How the points are linked:
ft: $>gs, &>mq
ns: $>qj, &>zz
dt: $>zm, &>fp
gs: $>sn, &>tr
rr: $>dz, &>tj
mq: $>nj, &>zl
gj: $>hg, &>cn
ld: $>hr, &>rn
zj: $>bs, &>dh
dh: $>cl, &>gb
qn: $>dt, &>ds
tr: $>mq, &>mj
hp: $>rz, &>pg
hr: $>pg, &>jb
fm: $>gj, &>gp
gp: $>dz, &>rr
tj: $>zz, &>pq
rp: $>bz, &>gp
mp: $>md, &>jg
tn: $>dr, &>jh
pg: $>bs, &>jn
ds: $>qn, &>tn
zz: $>hl, &>hg
hl: $>gp, &>th
th: $>mz, &>cl
nc: $>tn, &>dt
qt: $>ns, &>mz
nz: $>zz, &>dz
jg: $>tr, &>md
mj: $>zl, &>dr
zm: $>gp, &>bz
fp: $>ds, &>nc
hg: $>th, &>nz
cl: $>hz, &>hl
jb: $>jn, &>hr
jn: $>ld, &>zj
rt: $>mp, &>hp
rn: $>jb, &>th
gb: $>rh, &>qt
dz: $>zm, &>rp
ll: $>nc, &>gs
cn: $>nc, &>dz
qj: $>gb, &>hl
ms: $>hp, &>hr
rz: $>pg, &>bs
md: $>mj, &>sn
nj: $>gs, &>hr
mz: $>zz, &>gj
sn: $>rt, &>jn
bz: $>rr, &>qn
dr: $>fp, &>ll
pq: $>dt, &>rr
zl: $>jg, &>mp
hf: $>dh, &>qj
jh: $>dt, &>nj
hz: $>zj, &>hf
rh: $>fm, &>ns
bs: $>ms, &>ld

The rows follow the links: the fewer symbols apart two points are, the more alike their rows tend to be.

Row, then point:
 -36    56    48   -16   -54    52    69    36   -15    64   -48    -4   -63    14   -63   -44    -8    46  -154   -54    68    -9   -21    32    41   -12   -88    24     6   -58     1   -15    64   -32   -24   -28    30    -1    10
point: hr
 104   -22   -72     3   -48   -79   -63   -22   -40    -9    21    48     3   -44   -37    56   -16   -30   139    27   -18   -39   -22   -63   -11   -24     6    32     3    -5   -12   -17    77    -6     5    56   -75    39    76
point: jg
  18    40    16    83    37   -32   -40   -29     3  -128    24    55   -15    21    32   -10   -58   -51     9   -44    43    52    16   -27   -52   -78   118    13   -39    34    -8    21    -1     9   -60   -40    46    -5   -74
point: ll
   3    16   -77    94    62   -36   -51   -17   -44   -24    58    79   -26   -51   -83    -1   -59     0    59   -28    70   -17    67   -26   -17   -45    54    16    18    -8   -31    -4   114     6   -17   -25   -21    24   -43
point: mq
  13    10    14   -77   -28    41    58    32     9    81    -5   -33   -58   -26    -7   -61    20     3  -126    -2    66     7   -58    -9   106   -22   -70   -44    24   -72    70    27   -42   -40     0    42    50   -16   -24
point: pg
 -19    23   -58    93    74   -13   -34   -15   -34   -45    67    84   -35   -41   -54   -16   -68   -13    31   -38    82     7    48   -24   -24   -70    79    15    -7    -5   -17    17    72     9   -37   -29     3     6   -80
point: gs
   6   -50    87    20    -9    26    25    16    64   -16   -49    -2    35    28   -80    59   -28    95    -2    61   -13    31    65    33   -53    -7    -8   -14    51    88    24    79   -50    40   -51    57     3    79    19
point: fm
   6   -11    49    11   -50    39    59   -36    88    10    -6   -23    32    12     1    66    -3   123    25    53     5    73    67    52    22    64   -66   -13    42    30    64    49    30    72   -46    12   -10    56    12
point: rh
  38    -6   -19   -87   -10    19    24    24     2    66    14   -22   -68   -42     5   -37    26    -8   -87    29    56     8   -57   -49   110   -27   -39   -84    27   -63    92    47   -66   -27     8    63    31    -7   -40
point: hp
 -21   -13     6    -3   -40    57    78   -48    85    19    36   -49    65   -25    27    58    34    90    48    20    -8    84    26    62    44    91   -66    32    34    -7    70    53    17    90   -24   -12   -15    33    10
point: gb
  20    36    49    48    13   -46   -16   -30    35  -154   -15    34     7    64    66   -20   -31   -49    -2   -33    18    57    -4   -32   -52   -64   102    -6   -62    64   -19    15   -31    -5   -63   -25    58   -20   -53
point: nc
   9   -81    12    -5    90   -30    36    39   -16    22   -65   -41    78    47   -91     0    17    28     1    65   -25   -56    54   -13   -58   -41     2   -13    27    94   -44    18   -72   -57    25    53    12     3    20
point: gp
 -73    56    77    -4   -95    48    29    61   -12    46   -61     0   -61    18   -68   -12    -1    20  -109   -47    -6   -44   -47    73   -11    21   -74    57     9   -62   -36   -17    51   -30   -16   -30   -15    20    58
point: rn
  57    36    31    -2   -30   -73    24   -56     4  -127   -28     2    39    87   104    -9    -2   -22    21   -26     5    44   -12   -25   -30   -13    22    13   -88    64   -47   -46    26   -25   -38   -51    61   -54    16
point: ds
  39   -44   -14   -23    74   -81    48    -7   -43    -6   -71   -36    89    74   -14   -29    34     1    10    44   -13   -45    49   -40   -46   -41   -16   -17   -19   103   -80   -48   -31   -86    43    15    48   -59    28
point: bz
 -37    41    50   -26   -69    58    72    43   -10    61   -45   -25   -60     6   -72   -40     9    28  -121   -41    33   -24   -42    43    39     3   -96    51    -8   -75    -9    -5    34   -27   -14    -9    31     3    29
point: ld
 -23    24    55    10   -80    60    11   -41    60    16    25    -5     9    -2    45    67     7   113    29    21   -32    68    64    59    24   106   -54   -35    38     7    53    19    32    87   -30   -34   -33    39    13
point: qt

Each walk starts at a row. The symbols on each line, taken left to right, move it on to the next point.
Each answer is a row, close to the row of the point it stands for.
---
 -36    54   -35    92    52     5    -2   -20   -38   -32    39    68   -34   -11   -47   -26   -63     9   -32   -62    91    11    50    10   -18   -49    34    17    -6   -13   -40   -26   110    -4   -29   -61    40    -8   -87
$ & & &
  35    41     3    40    -6   -65   -33   -44    17  -148    15    46     3    45    69    -1   -53   -52    41   -34    24    55   -19   -41   -49   -55    85    16   -55    40   -13   -10    16    17   -62   -26    13   -20   -26
& $ $ &
  -2    74    10    40    26   -46     3   -39   -12  -113     2    45    -2    53    79   -24   -34   -11   -14   -42    54    44    27   -23   -30   -38    57    -1   -59    36   -47   -58    58    -9   -36   -77    65   -56   -74
---
   5   -79    27    -8    91   -24     3    49   -39    20   -70   -12    39    54   -82   -18     4     3    -9    55   -18   -64    40   -26   -78   -51    44   -37    30    96   -46     9   -87   -61    20    60    14    -5    15
$ & &
  61    12    15   -16     8   -83    38   -54     0  -103   -50   -10    60    92   105   -13     5   -14    15   -11    -3    36   -13   -38   -25   -14     8     4   -74    59   -59   -66    18   -52    -9   -45    65   -68     7
$ & $ &
  27    50    42    30     5   -54    -3   -46    18  -140     2    34    12    66    99   -13   -24   -45    16   -41    37    60    -9   -25   -36   -41    73     6   -79    45   -22   -17     2    -6   -59   -55    53   -33   -37
---
 -14    21    20   -43   -45    48    78    43    -8    70   -26   -34   -41   -18   -84   -46    30     1  -114   -38    47   -21   -72    35    53   -12  -101    64     5   -91    10    23    19   -35   -16    14    36    -3    39
& $ $
   5    23     6   -69   -24    51    49    41     0    72   -11   -26   -80   -34    -6   -41    28     5  -131    -8    79    17   -42   -15    93   -14   -64   -52    23   -74    73    30   -24   -30     4    37    49    -8   -27
& $ & &
 -64   -30   -54   -54    19    45    79    20    29    64    34   -92    32   -48   -34   -40    56   -46   -48   -22    18     8   -82    38    70    17   -55    88   -14   -95    48    59   -61     9     4    10     5   -22     6
---
  99   -15   -67    40   -27   -79   -72   -39   -23   -71    28    59     0   -24   -17    46   -41   -43   125    -9     9   -19    -9   -60   -24   -42    59    38   -17     6   -23    -5    79     1   -20    30   -51    31    48
& $
  36    44    38     8     8   -58    -5   -43    14  -140    -6    21    14    74   113   -10   -30   -35    13   -32    17    49   -15   -33   -31   -41    64    12   -79    57   -30   -37    -6   -15   -42   -47    49   -49   -20
& & $
  46   -62     0   -11    93   -63    44    24   -31   -13   -86   -38    82    74   -51   -20     9     8     5    54    -8   -54    37   -41   -44   -50    23   -14    -5   103   -62    -6   -56   -72    27    26    53   -35    16
---
 127   -29   -57   -15   -62   -73   -55   -25   -37    -1    12    32     2   -48   -23    42     2   -38   125    35   -21   -43   -24   -67    22   -17     0    21     1   -15     2    -3    54    -1    11    64   -67    38    86
& & & $
 135   -37   -60   -67   -55   -45   -28    -5   -21    44    13    19   -26   -72     7    11    12   -39    47    54    16   -14   -55   -81    79   -30   -22   -48    17   -44    66    24    -5   -16    24    95   -28    22    47
& $ &
 -20     4     2   -70   -18    54    79    46     5    79     0   -58   -37   -37   -13   -58    24   -11  -116   -11    53     7   -65     5    97   -12   -68   -19    15   -86    68    46   -45   -28     8    29    42   -19   -23
---
 -60    30    86    15   -80    83   -86    30    41    25    -2    36   -72     2    36    39   -32    50    -2    11   -79    -3    35    50   -50    82    28   -50    33     2    18    -4   -15    75    -6    -5   -62    61     7
& $ $
-112    16    64     2   -76    84   -59    70    12    41     1     4   -61   -24    -9    13     0    -4   -35   -41   -93   -45   -38    82   -52    74    -1    22    18   -56   -14   -15   -31    38    10    -5   -73    37    37
$ & $ &
 -66    -8    51    -5     8    58  -111    63   -21    37   -19    36   -68    -6     5    10   -31   -14   -11    32   -89   -78    33     9   -84    29    60   -94    52    39   -13   -35   -79    -2    38    33   -51    29   -28
---
  97   -14   -80    31   -26   -72   -71   -25   -38   -17    27    56     1   -38   -37    44   -31   -17   123    13    -4   -40    -5   -56   -10   -29    15    34     6    -7   -26    -7    86     4    15    29   -56    44    51
$ &
 129   -25   -51    -3   -63   -81   -59   -32   -29    -9     9    40    -6   -21   -23    41   -13   -33   114    23   -25   -49   -28   -64   -13   -23    -3    20   -17    -9   -11    -3    59    -1     9    68   -58    38    98
& $ & $
  10     1   -13   -77   -10    43    35    35    15    72     5   -35   -52   -30    10   -45    31   -15  -103    17    64    18   -60   -30   107   -23   -43   -71    28   -54    85    53   -71   -19    20    40    47   -11   -47
---
-120   -28    13    -7    -5    84   -20    31     9    78    21   -59     9   -22     3    23    41     3    16   -10  -100   -32    -8    80   -31    98   -15    27    33   -40     5    -3   -68    63    41   -14   -86    15    19
& $ &
 -35    -7   130    41   -36    55   -68    56    49   -20   -44    37   -47    18   -35    47   -52    26   -19    27   -40    -1    35    25   -84   -15    65   -39    48    51    34    51   -92    35   -34    42   -37    77     3
& $ &
  35    34     8    -1    44   -59     4   -43   -18   -87   -24    20    43    81   111   -17     1   -26    11   -26     9    28    22   -40   -38   -12    48   -37   -63    71   -59   -77    20   -47     8   -58    59   -82   -38
